Each row has a class, written after it.
-20 38 -2 -1 -3 -5 -17 9 -8 44 17 3 -16 4 8 -13 21 -5 -10 2 -23 -9 -15 -11 3 -9 -1 3 -13 -27 29 -22 -21 13 -9 9 42 52 13 -10 -2 -7 58 -7 | J_270
-22 -33 -14 3 -29 -1 -14 17 -49 -2 -5 -8 -11 7 -7 34 -37 -23 -4 24 -37 -16 -31 2 -7 -62 -23 -51 -5 27 12 10 12 -16 19 8 -18 -48 -14 25 -44 28 21 34 | J_270
-4 13 -4 43 9 -96 -16 -25 21 -14 7 -10 -3 5 -63 14 -6 -19 51 12 49 -1 8 74 25 -28 -37 -17 4 4 -29 37 -6 -14 -11 3 -22 22 -56 19 -48 18 -4 -31 | J_657
-6 -17 -7 -11 2 -15 0 22 -26 -24 -44 -19 -29 -8 -56 -34 41 -42 -22 21 -19 -18 -2 -4 -17 17 34 -6 15 1 -8 -23 48 -25 -14 6 -23 12 -7 2 -14 -2 -27 39 | J_597
-21 -19 -7 -20 6 3 11 26 4 -29 -22 -22 -12 16 -67 -18 30 -40 9 10 -13 -14 6 -25 7 5 40 -31 29 -14 -2 -40 62 -21 -4 2 1 -20 15 -3 -25 -9 -23 38 | J_437
-32 33 -53 26 36 -49 -9 -17 -10 -73 -18 20 24 15 -20 29 49 6 7 39 37 -33 -14 24 35 45 -35 20 32 12 -18 -28 35 -13 1 5 -5 -38 -50 -17 -45 65 -21 72 | J_391
-19 -24 -23 -29 15 -14 9 -7 -12 -27 -18 -24 -18 23 -39 -15 21 -20 14 21 3 -23 11 -1 6 -3 10 -28 8 -2 -21 -19 16 -26 6 -4 -10 -5 9 23 -91 -13 -50 38 | J_695
29 -13 12 85 1 -38 6 38 56 -11 32 26 -4 17 -2 2 -9 26 13 -12 12 3 -15 19 25 65 -40 32 32 -23 -17 20 -5 3 -21 6 -11 -14 -47 -21 -9 29 -16 65 | J_483
22 31 14 13 16 -33 16 16 30 -28 23 -6 16 -31 -16 17 17 24 23 11 70 18 19 37 16 34 -6 1 16 -2 3 17 9 -9 0 -6 -21 -13 -19 -8 12 -18 -6 -21 | J_437
-34 -22 -20 6 -28 -2 -23 13 -62 -20 -12 -39 11 8 -11 17 -41 -8 2 12 11 -27 -28 20 -30 -35 -19 -43 -3 30 24 -8 9 -3 12 5 -24 -43 -19 14 -40 32 2 36 | J_270
37 22 6 25 2 -113 15 12 14 -30 1 14 5 -6 -30 -25 -5 -7 24 18 99 11 38 68 18 -21 -41 -8 12 11 -44 39 -39 -12 -3 22 -22 14 -32 24 -45 -11 -1 -23 | J_153
-24 -49 -26 1 -21 0 -34 -4 -35 -19 -14 -50 2 21 -27 36 -48 -28 39 43 -15 -23 -29 16 -4 -46 -17 -40 -6 15 28 -14 19 -17 7 -12 -18 -28 -25 27 -22 16 -16 34 | J_483
-10 7 -17 4 -6 26 -18 -5 13 -52 24 -11 1 6 5 -1 39 8 29 12 -34 -2 -8 11 -15 4 -27 -53 14 11 33 55 15 -63 1 -31 -35 -37 -30 -7 -55 20 -55 8 | J_989
28 29 -3 11 -6 -80 -22 10 0 0 13 -8 30 -7 6 19 -40 10 50 28 73 -3 18 65 -3 15 -9 48 1 -7 -24 3 -30 10 -11 -4 -13 28 -8 4 18 -23 17 -11 | J_597
-18 12 23 -9 -14 2 -2 34 -24 -17 11 -11 -24 -13 13 36 21 -17 -18 -55 -44 10 -31 -34 9 -18 -16 3 6 -3 63 31 -12 -1 -26 -13 20 -34 -25 -16 -12 26 66 37 | J_270
-47 -42 -35 -23 -21 -29 -33 -16 -38 -24 5 -44 -1 9 -17 39 -7 -36 9 -23 -52 -37 -14 18 -36 -55 -7 -26 -16 5 15 -12 37 -32 19 1 -3 -19 -12 33 -44 -3 -25 13 | J_657
-3 -5 -16 -16 17 -11 -9 33 -8 -38 -15 -18 -28 1 -30 -38 21 -18 14 8 -12 -7 1 -13 -2 7 16 3 14 -16 -17 -21 11 -19 11 5 -26 -3 12 11 -49 -13 -33 47 | J_775
-15 24 -18 -24 4 2 -9 36 -4 -29 -31 -23 1 4 -23 -38 21 -15 -39 42 18 -7 -4 -25 -1 4 38 10 18 -12 -23 -1 37 -6 4 -5 13 -12 26 9 33 -17 -8 33 | J_391
-24 45 -10 21 8 -32 -33 18 6 30 20 -4 -4 8 -8 -14 2 3 -4 3 3 -9 -28 -1 9 -6 15 13 -22 -28 10 -9 0 -9 -12 -4 58 28 -10 -12 12 31 8 6 | J_391
12 -42 2 27 -23 0 -13 -10 12 -49 -1 -12 -17 16 -7 -4 19 -8 16 -7 -28 -2 2 24 -25 34 -40 -25 19 -6 32 31 -9 -26 -30 8 -15 8 -33 -21 -44 13 -11 1 | J_153
23 7 -30 22 39 24 2 55 27 -85 52 51 19 -26 17 34 60 37 14 -35 -22 -17 -2 -15 26 30 -11 -23 30 5 -12 -20 37 -7 -25 -13 -29 -80 -25 -43 3 35 -16 84 | J_838
-1 -28 -37 0 -19 -6 -30 11 -38 -16 -9 -28 -1 6 -10 33 -29 -8 24 6 -36 -13 -18 2 -1 -56 -17 -30 -5 31 21 -16 24 -32 5 -10 -8 -45 -5 40 -28 33 -12 26 | J_989
0 -16 -1 -8 10 -20 4 -15 -19 -30 15 3 -43 -26 18 17 44 -19 -14 -41 -44 29 18 9 -10 -3 -48 -40 14 9 60 22 -25 -56 10 -15 20 0 -17 10 -61 0 29 -17 | J_270
-11 48 2 15 31 -15 -11 12 11 43 7 13 9 -4 3 -16 4 23 21 -13 14 8 -19 10 16 4 -16 -2 0 -35 13 -29 -14 8 -22 5 42 43 2 -31 19 25 9 5 | J_857
21 25 11 12 51 -25 -5 -2 -13 -32 25 -23 0 -17 -39 -56 -14 4 28 -12 90 4 10 50 -8 -50 7 -23 12 24 -17 18 -24 -23 10 15 -33 -1 -10 21 -55 5 -27 -28 | J_775
23 19 3 -16 -7 -39 -13 8 -6 -18 7 -15 -8 -6 32 4 40 0 10 9 -20 4 45 26 -11 10 -32 17 10 -16 23 18 -27 -40 -16 -6 26 6 -5 10 -16 -28 20 -36 | J_989
-15 -25 -17 14 0 37 2 13 -22 -57 26 29 42 -18 50 29 14 8 17 -50 -48 -39 -14 -46 33 -14 -35 -34 6 20 -5 -40 67 15 -9 -32 4 -95 -42 -32 -2 41 19 114 | J_270
-21 -23 -24 -14 18 -5 17 3 2 -79 27 25 -3 15 3 -1 28 19 33 1 -25 -32 52 7 -7 28 -18 -43 8 -34 -38 -20 69 -45 46 -37 -24 -42 -20 -23 -71 5 -63 82 | J_437
-12 1 -49 29 -4 3 -40 1 29 -56 23 4 6 32 26 40 9 12 42 3 -33 -48 -14 -2 34 51 -39 57 24 -20 -43 -11 48 -21 4 -13 43 -5 -20 -24 -33 41 -25 52 | J_989
2 24 41 -12 28 -59 6 -14 0 -49 20 1 14 -45 -8 -11 -7 28 64 -39 90 -1 27 45 -28 -7 -9 -16 0 0 7 6 -3 -20 17 -16 20 20 -12 -6 -42 -19 -55 -46 | J_857
-8 27 -14 4 7 -2 -25 18 -5 17 33 7 -3 10 4 -4 5 -2 2 -19 -3 -2 -33 -3 5 -1 -16 21 -28 -18 19 -26 7 5 -10 -3 31 37 1 -20 -15 18 36 1 | J_437
-34 -2 -22 30 1 29 -27 35 48 -57 45 24 -12 0 13 6 13 34 24 30 -3 -49 -34 -5 19 80 -1 -14 25 -10 -15 14 30 -45 -11 -34 26 -33 -37 -72 -30 43 -106 72 | J_838
31 61 44 3 28 -68 -22 21 5 -38 12 -13 25 20 -24 6 -6 9 64 -23 50 1 11 44 -21 5 -20 36 14 -22 -18 11 4 0 -15 0 -1 21 -9 -11 -27 -7 -10 1 | J_857
10 23 -12 10 -9 -25 -14 17 11 31 7 4 -10 6 -4 -17 16 3 -9 7 -18 -2 -4 4 12 -4 -11 7 -15 -27 13 -16 -16 -3 -23 11 26 51 7 1 6 6 31 2 | J_153
15 17 -4 12 -4 -23 -21 3 17 26 28 21 1 10 14 -7 2 9 8 -7 4 -8 -2 13 2 -2 -11 18 -31 -19 4 -12 -30 7 -19 6 34 56 9 -9 4 7 25 -28 | J_153
10 -46 -12 -12 18 -67 7 28 -27 10 6 2 22 -1 17 -7 -8 22 -39 -26 -27 -42 35 56 -37 -8 -64 21 8 -27 -23 -41 -19 -10 -46 -1 27 6 -40 22 -23 9 -29 52 | J_153
46 32 1 13 23 -62 4 11 26 -48 10 -16 10 -19 -36 -14 38 23 64 9 34 -31 64 79 -13 40 -14 7 37 -32 -42 2 7 -26 8 29 -32 10 -23 15 -67 -47 -36 -32 | J_989
21 57 -16 14 26 -71 -14 53 5 -5 5 -27 6 1 -37 -38 15 4 45 43 45 -15 47 56 37 -3 3 6 26 -22 -48 -10 -11 -38 -17 2 38 21 -18 26 -34 -16 -22 -10 | J_989
-27 -45 -31 5 -14 -7 -18 9 -26 4 12 -23 14 4 -6 12 -40 -33 3 -17 -2 -19 -43 9 1 -35 -18 -26 -8 37 13 -14 22 -11 14 8 -30 -32 -9 18 -38 29 -35 45 | J_775
-30 46 -17 18 3 -34 -25 27 10 26 25 11 -3 6 -6 -10 14 -1 -5 -3 15 -11 -40 -7 3 -22 3 21 -19 -15 22 -5 -8 -5 -15 -3 31 24 1 -12 13 27 3 10 | J_838
37 -3 27 15 -18 -3 1 -14 7 -26 1 -1 -11 -11 25 14 31 -8 -2 -17 -6 21 29 -4 40 -5 -28 -26 11 38 20 51 3 -42 -25 -31 6 -56 -19 -14 -8 36 28 -20 | J_989
-34 -50 -32 -5 -18 -24 -23 11 -35 -13 6 -24 -10 18 -11 39 -40 -36 21 38 -25 -10 -25 8 -26 -38 13 -23 -17 10 19 3 18 -16 13 -2 -29 -17 -6 20 -8 12 -5 25 | J_597
7 -30 1 14 17 32 11 21 23 -78 16 7 -11 10 -3 -21 12 19 19 -15 39 18 49 9 -5 64 -2 -12 55 -20 8 -19 33 -15 -3 -37 39 14 -9 -37 51 -16 -39 46 | J_437
-29 -49 -12 -6 5 -4 -22 8 -50 -8 5 -12 11 15 4 28 -58 -15 48 3 -40 -12 -52 9 -25 -65 -42 -56 -4 17 31 -8 10 -2 0 5 -24 -35 -19 4 -53 19 -21 38 | J_857
5 21 7 42 12 -93 -32 6 -10 -19 25 -34 -2 37 -15 -34 -17 4 53 41 56 -17 29 60 -16 -6 12 17 1 -16 -45 13 -14 -41 -8 -12 6 23 -31 2 -43 1 -45 13 | J_597
-12 14 -23 15 -3 0 -27 11 9 28 22 -5 -10 11 -4 3 2 2 7 -3 -37 -5 -36 -7 5 -16 -18 -1 -28 -29 27 -28 -8 13 -8 2 14 39 -19 3 -5 28 25 33 | J_483
-13 31 -8 31 -12 -19 -22 6 31 51 25 1 -10 -2 -8 -5 -12 9 0 6 4 -10 -41 9 3 18 -14 23 -23 -28 26 -4 -23 18 -8 17 13 54 -10 -12 7 16 24 -12 | J_483
-14 3 -2 -23 5 -18 4 23 -5 -30 -37 -25 -19 9 -33 -32 53 -31 -26 62 -7 -6 10 -30 20 4 42 -9 20 -16 -10 -14 40 -14 -5 -3 21 -5 14 12 -7 -25 -3 32 | J_391
-5 35 -5 11 -21 4 -17 2 24 25 18 20 -7 8 -9 -2 9 -2 3 1 2 9 -14 -7 15 -3 -7 1 -11 -15 16 -1 8 1 -8 -3 24 37 6 -24 29 16 33 -9 | J_437
-36 -36 -31 6 -12 -17 -29 3 -55 18 10 -35 0 14 5 4 -50 -24 23 14 -31 -12 -29 12 -14 -58 -9 -33 -17 35 18 -13 -14 -31 12 10 -16 -34 -23 29 -57 31 -46 30 | J_775
9 -20 13 5 -43 14 -5 -6 1 -35 2 -3 -13 0 -4 7 24 -21 -1 6 -21 17 -4 16 -4 -2 -38 -33 13 19 30 57 8 -44 -5 -4 -21 -18 -28 -10 -51 12 4 -10 | J_437
4 9 19 4 4 -15 -6 15 -3 -1 23 -11 -6 -7 6 19 35 4 -7 4 1 9 -20 16 -3 2 -14 -4 -9 -4 68 13 -6 -14 -24 -20 0 6 -14 -4 -9 4 11 3 | J_838
-7 2 -23 -11 44 -25 6 -6 -43 -48 5 29 -8 -6 11 12 -12 7 47 38 -18 -21 38 16 0 3 8 4 26 -18 -34 -25 30 -22 14 -19 -22 -23 -11 -18 -13 -6 -4 48 | J_597
-6 15 -2 18 -1 -5 -30 15 10 27 24 8 -6 10 4 2 16 0 3 -4 -12 -5 -29 -7 2 -2 -10 -6 -22 -17 12 -16 -8 -2 -13 -11 32 29 7 -10 -13 17 32 -5 | J_270
21 -23 8 37 38 -41 -30 19 4 -73 12 -4 9 50 -14 2 -22 20 26 6 -11 -17 42 26 -45 53 -21 8 18 0 -51 -12 38 -38 -43 -46 2 -29 -46 -24 -1 51 -84 49 | J_153
-7 -11 53 -15 -56 4 11 7 -21 2 -18 6 -6 -37 14 16 42 -18 -23 -14 -45 -18 -3 -1 -36 -27 -23 -3 -2 -11 70 51 -7 -11 -5 21 -9 -24 -13 4 11 -38 61 -22 | J_270
9 29 36 2 -23 -78 -1 16 3 -8 10 8 -26 0 -10 24 35 -11 -8 7 -11 11 28 23 -26 -7 -14 3 -14 0 32 53 -12 -29 -6 -7 -28 -5 -25 0 -5 -2 2 -10 | J_838
-16 -24 -40 -25 3 12 -12 23 -12 -42 -32 -26 -40 3 -29 -33 18 -26 -5 -1 -50 -40 4 -28 -8 -12 6 11 43 -25 -3 -31 41 -27 10 17 31 0 24 19 -11 -27 -12 42 | J_989
2 33 -8 22 -13 -93 -19 -15 -6 8 22 -14 4 7 -6 -12 -7 8 34 5 57 -13 27 51 -7 -20 -34 -2 -12 10 -24 5 -40 -16 -18 15 15 31 -35 11 -51 -5 -28 -15 | J_695
0 9 -65 -23 -8 45 -27 -9 43 -80 2 14 29 -43 16 -4 23 26 4 -59 -8 -38 9 -13 -31 53 -33 -4 13 16 -11 -33 59 -12 28 -22 0 -13 -7 -14 45 13 -75 47 | J_989
-11 -33 -27 -22 -6 22 9 21 2 -11 -27 -38 -26 -4 -34 -30 30 -10 -20 11 -36 -29 -7 -21 -16 -25 26 -13 29 -18 18 -19 28 -10 15 31 -8 -5 28 40 -6 -39 -24 26 | J_989
-14 -8 -38 3 33 -32 10 12 11 -84 -4 5 -8 26 -3 -24 -1 25 9 75 62 -30 15 26 -6 60 -8 21 49 -35 -86 -12 22 -23 25 11 2 6 5 -9 -72 -6 -64 35 | J_153
4 38 -10 14 -14 -3 -29 20 31 29 38 16 -8 7 1 -11 30 5 -15 -12 -7 -17 -25 0 -4 5 3 11 -20 -23 21 -10 1 4 -7 8 19 52 22 -20 16 1 12 7 | J_838
-19 24 -25 2 4 14 -27 7 4 32 29 -2 4 5 -9 -9 9 -2 12 -14 -9 -11 -19 3 8 -13 -2 -4 -18 -23 15 -33 15 -2 -13 -9 35 45 6 -24 14 7 15 -8 | J_437
22 13 13 14 20 -22 -1 6 -9 -19 -8 -10 17 -17 -10 -12 -9 39 70 45 76 -25 23 74 12 31 16 25 20 -50 -32 -1 -13 -11 -5 -12 -12 16 -15 -17 -25 -24 -12 6 | J_597
16 -16 14 46 -8 -68 15 -8 24 14 20 7 -5 -3 12 -11 40 -17 -31 -21 -7 12 -7 10 9 11 -44 -19 -12 33 37 33 -38 -12 -41 26 -20 -20 -44 -5 -38 27 11 -14 | J_153
2 -27 30 10 9 -33 11 -20 17 12 21 32 -10 -15 6 21 12 -8 5 -26 -9 15 12 9 13 -10 -23 -26 -13 24 38 18 -35 -29 -19 -8 -7 -39 -29 0 -27 54 -4 -7 | J_775
1 -5 -11 37 27 -52 -21 16 32 -11 -2 -12 0 49 -29 0 -16 18 -7 19 0 -1 2 19 9 10 -22 -14 0 -24 -60 -15 25 -18 -15 -25 5 -32 -47 10 -5 73 -44 96 | J_657
-25 -24 -13 -23 4 -13 -4 14 12 -30 -30 -17 -21 25 -42 -34 27 -48 -2 33 -14 -49 -3 -20 12 27 18 1 3 -19 -13 -37 36 -8 -4 12 26 19 6 -5 -37 -13 -27 36 | J_153
-22 -18 -40 -4 -15 -9 -32 10 -55 14 -3 -40 3 16 -10 19 -50 -31 14 17 -28 -29 -31 6 1 -69 -6 -33 -4 52 14 -12 14 -19 1 7 -5 -45 -11 29 -29 26 -22 14 | J_989
-2 38 -8 15 4 -15 -25 6 18 32 14 8 8 14 -2 -7 14 12 -9 20 22 -5 -26 14 17 1 3 26 -11 -36 3 -9 -6 5 -9 3 49 47 12 -4 10 16 31 -3 | J_391
-20 9 -24 1 22 -31 -1 36 -16 -40 -32 -41 -41 18 -49 -34 33 -22 18 34 -10 -20 14 -16 10 12 38 -4 13 -27 -17 -27 33 -8 15 2 -26 -9 1 1 -41 -22 -33 60 | J_838
-9 41 -25 12 6 -25 -39 -1 11 23 24 4 -2 0 -2 -16 19 8 5 -24 -26 -11 -25 5 5 -17 -10 6 -25 -29 0 -14 -2 -19 -9 -5 26 28 3 2 -15 16 19 4 | J_657
-14 -15 -31 -13 11 24 -16 12 -33 -38 -23 -33 -34 52 -20 -4 12 -27 16 40 -64 10 -2 -20 -1 1 12 7 13 -14 -6 -20 20 -32 18 -3 8 -1 4 17 -68 5 -8 38 | J_437
-13 -9 -2 -18 10 -16 16 17 7 2 -20 2 -11 0 -34 -17 32 -28 -21 -10 -23 -17 6 -18 -8 2 32 15 -4 -4 1 -15 7 4 -10 15 4 15 8 13 11 -19 -25 -1 | J_153
-15 -32 -27 -13 -20 2 -27 19 -47 -3 -2 -50 5 11 -8 20 -54 -23 17 -1 -37 -28 -26 10 -22 -47 -8 2 -13 11 28 -23 -4 5 12 12 -7 -15 -13 40 -22 -6 2 36 | J_483
2 30 -38 22 8 -7 1 -31 7 -73 -16 32 10 11 19 -2 46 8 33 43 27 -9 11 26 26 80 -60 9 31 0 -34 -7 44 -40 46 -6 -31 -19 -31 -39 -60 6 -40 55 | J_437
-33 -22 -14 -16 -8 35 5 29 -22 -48 21 -19 -15 -12 5 -6 41 -22 -14 -12 -6 -5 -17 3 0 -13 -23 -24 -7 -20 70 25 16 -21 14 6 4 -5 -7 -7 -30 -13 51 3 | J_437
7 -9 11 28 -41 -32 5 -11 -9 -24 10 9 -19 -15 27 7 39 -24 -1 -8 -31 20 6 1 12 -6 -47 -30 -2 42 106 35 -22 -20 -4 5 -15 -21 -38 3 -14 0 37 21 | J_838
-15 31 -16 10 -1 -10 -45 4 13 3 15 -4 3 15 -1 -34 19 -7 -11 9 19 -14 -24 3 4 -3 -5 8 -9 -28 5 -4 11 -19 -15 -13 64 45 11 -16 9 16 20 -4 | J_391
6 52 -17 -23 7 -1 -17 5 -8 -78 -1 -12 14 -1 -25 -33 -8 -15 59 23 69 0 35 32 -3 15 -4 11 23 4 1 -4 15 -14 36 -7 8 33 7 2 -7 -48 1 -12 | J_437
-24 -37 -30 -14 -19 -11 -19 -11 -35 -11 5 -27 20 4 -10 25 -44 -16 21 11 -26 -26 -17 28 -16 -61 -8 -48 -5 19 -6 -6 28 -20 23 3 -27 -45 -8 39 -46 0 -22 23 | J_657
41 45 5 6 11 -54 7 -27 -26 -56 6 2 16 -27 -2 -7 -14 29 64 21 60 18 65 70 -27 -17 -41 -32 0 20 -25 57 -21 -42 28 -1 -73 -27 -28 29 -66 -27 -13 -45 | J_695
-16 -18 -11 28 54 2 -3 -2 7 -18 -17 33 11 19 13 11 -7 18 32 25 18 -14 -24 -2 54 31 -34 -12 49 7 -61 -30 19 -12 -37 -27 35 -39 -35 -61 -16 63 -75 74 | J_857
2 0 -1 0 1 -11 -12 19 1 17 -20 -34 -24 16 -25 -1 -21 -17 21 16 -21 -5 -14 -26 20 -7 34 3 3 -12 -15 -30 -5 2 -6 2 12 -17 -5 5 -12 3 -18 45 | J_483
-16 39 -26 -1 9 -5 -24 -7 4 23 17 7 0 -16 -10 -5 23 10 -8 -1 -28 -9 -11 1 14 -16 4 -15 -17 -8 27 -26 1 -6 -15 -5 22 24 7 6 16 15 31 -4 | J_657
-10 27 -22 18 -15 -17 -30 13 0 35 9 3 0 10 8 -12 5 -4 -5 12 18 -7 -38 1 13 -4 13 27 -21 -21 -2 -11 -3 1 -16 -2 19 43 12 -18 21 24 30 22 | J_597
-1 12 -3 5 0 -18 -19 17 27 49 34 -9 -16 4 -6 3 -20 -1 -4 -7 -19 1 -30 -9 -1 -5 5 21 -18 -28 28 -19 -26 18 -15 5 30 48 11 8 11 -3 24 -3 | J_483
1 -33 16 -9 -11 -10 10 -22 -23 5 -14 14 5 -35 6 16 33 -32 7 -40 12 -11 -8 45 -1 -7 -22 3 -7 -3 52 12 -7 -30 -8 -3 8 11 -25 -7 -13 -2 17 -9 | J_597
21 32 11 -34 12 -20 -3 -22 -39 -65 10 -17 16 -25 -16 -21 -23 10 71 -13 72 -3 54 49 -36 -31 -5 -43 7 19 -10 14 0 -27 12 -19 -26 -2 -11 11 -44 -47 -37 -26 | J_695
-26 -45 -33 -7 -20 13 -12 -8 -46 -6 -4 -25 9 25 -17 20 -35 -39 23 23 -33 -18 -32 13 -8 -53 -20 -59 -7 33 8 -19 36 -16 24 16 -34 -42 -26 14 -66 19 -25 39 | J_437
